[[-23 -15  -3   0  -7   3  16 -19  -6   8]
 [ 16   7   1  -6  -5  -2 -22  12  -4  -6]
 [-24 -12 -13 -16 -12   6  -1 -15  -7   6]
 [ -8   3  -9 -12  -2  11  -4   0   3   6]
 [-30 -18 -25  -6   8 -26  13 -25   2 -26]
 [ 14  14   2 -10  -3  14 -19  16   2   8]
 [ -7 -12   4  -1 -19   0  -4 -11 -16   7]
 [ -4  19 -17 -23  11  22 -10  15  20   7]]
->
[[ -4  19 -17 -23  11  22 -10  15  20   7]
 [ -7 -12   4  -1 -19   0  -4 -11 -16   7]
 [ 14  14   2 -10  -3  14 -19  16   2   8]
 [-30 -18 -25  -6   8 -26  13 -25   2 -26]
 [ -8   3  -9 -12  -2  11  -4   0   3   6]
 [-24 -12 -13 -16 -12   6  -1 -15  -7   6]
 [ 16   7   1  -6  -5  -2 -22  12  -4  -6]
 [-23 -15  -3   0  -7   3  16 -19  -6   8]]

[[ 17  24  -2   2  -9 -32]
 [-14 -27  23  17  -3   1]
 [ -6  29   4  -2   1 -29]
 [ 26  -3  -1  -4 -32   9]]
->
[[ 26  -3  -1  -4 -32   9]
 [ -6  29   4  -2   1 -29]
 [-14 -27  23  17  -3   1]
 [ 17  24  -2   2  -9 -32]]

[[ 22 -24]
 [ 33 -16]
 [ 20  21]
 [ 18 -27]
 [  9  19]
 [ -1  24]]
->
[[ -1  24]
 [  9  19]
 [ 18 -27]
 [ 20  21]
 [ 33 -16]
 [ 22 -24]]

[[-19  -6   5 -10  14  17  10 -10  -3 -30  -1  20   2 -14]
 [-11 -24 -26  19 -18  -1   9  17 -16   3  -3   3   4  27]
 [ 13 -11  -9  18 -20   6  14 -11  16   6   4  -9  35  15]]
->
[[ 13 -11  -9  18 -20   6  14 -11  16   6   4  -9  35  15]
 [-11 -24 -26  19 -18  -1   9  17 -16   3  -3   3   4  27]
 [-19  -6   5 -10  14  17  10 -10  -3 -30  -1  20   2 -14]]

[[  4   4   2   3   3   2 -22  -2]
 [-10  -8  -6 -10 -17 -12  17 -12]
 [ -1  -1  -2   0   2   1  19   6]
 [-10 -11 -11 -11 -26 -12  -5 -10]
 [  0   0  -1   0   2   0   9   2]
 [  0   0   1   0   1   1   1   1]
 [  1   0   0   1   2   1   6   2]
 [  0   1   1   1   4   1  11   2]]
->
[[  0   1   1   1   4   1  11   2]
 [  1   0   0   1   2   1   6   2]
 [  0   0   1   0   1   1   1   1]
 [  0   0  -1   0   2   0   9   2]
 [-10 -11 -11 -11 -26 -12  -5 -10]
 [ -1  -1  -2   0   2   1  19   6]
 [-10  -8  -6 -10 -17 -12  17 -12]
 [  4   4   2   3   3   2 -22  -2]]

[[-23  19  -4 -26 -16  23 -15  23  -1  -2 -23  23]
 [ -7  -3  -6  -7  -7  -2  -5  -2  -6  -6  -8  -2]]
->
[[ -7  -3  -6  -7  -7  -2  -5  -2  -6  -6  -8  -2]
 [-23  19  -4 -26 -16  23 -15  23  -1  -2 -23  23]]

[[-11 -31 -14 -11  -7  -9]
 [ 26   7  29  24 -24  23]
 [  4 -30   6   5  19   2]
 [-14   5 -16 -15 -10 -11]
 [ 17 -20  18  14  17  17]]
->
[[ 17 -20  18  14  17  17]
 [-14   5 -16 -15 -10 -11]
 [  4 -30   6   5  19   2]
 [ 26   7  29  24 -24  23]
 [-11 -31 -14 -11  -7  -9]]

[[  5  -6  -6  -9   0 -11 -11]
 [-12  10  -6   2   1  -7  -2]
 [ -2  -8  13  17 -15  -3 -17]
 [ -4  -3   5  11 -10  -8 -16]
 [-23 -14 -12 -15 -16  14  19]
 [ -8  -3   4   9 -11  -6 -12]
 [-11 -10  -3  -2 -14  -8 -12]
 [-26 -12 -11 -11 -17  14  19]]
->
[[-26 -12 -11 -11 -17  14  19]
 [-11 -10  -3  -2 -14  -8 -12]
 [ -8  -3   4   9 -11  -6 -12]
 [-23 -14 -12 -15 -16  14  19]
 [ -4  -3   5  11 -10  -8 -16]
 [ -2  -8  13  17 -15  -3 -17]
 [-12  10  -6   2   1  -7  -2]
 [  5  -6  -6  -9   0 -11 -11]]
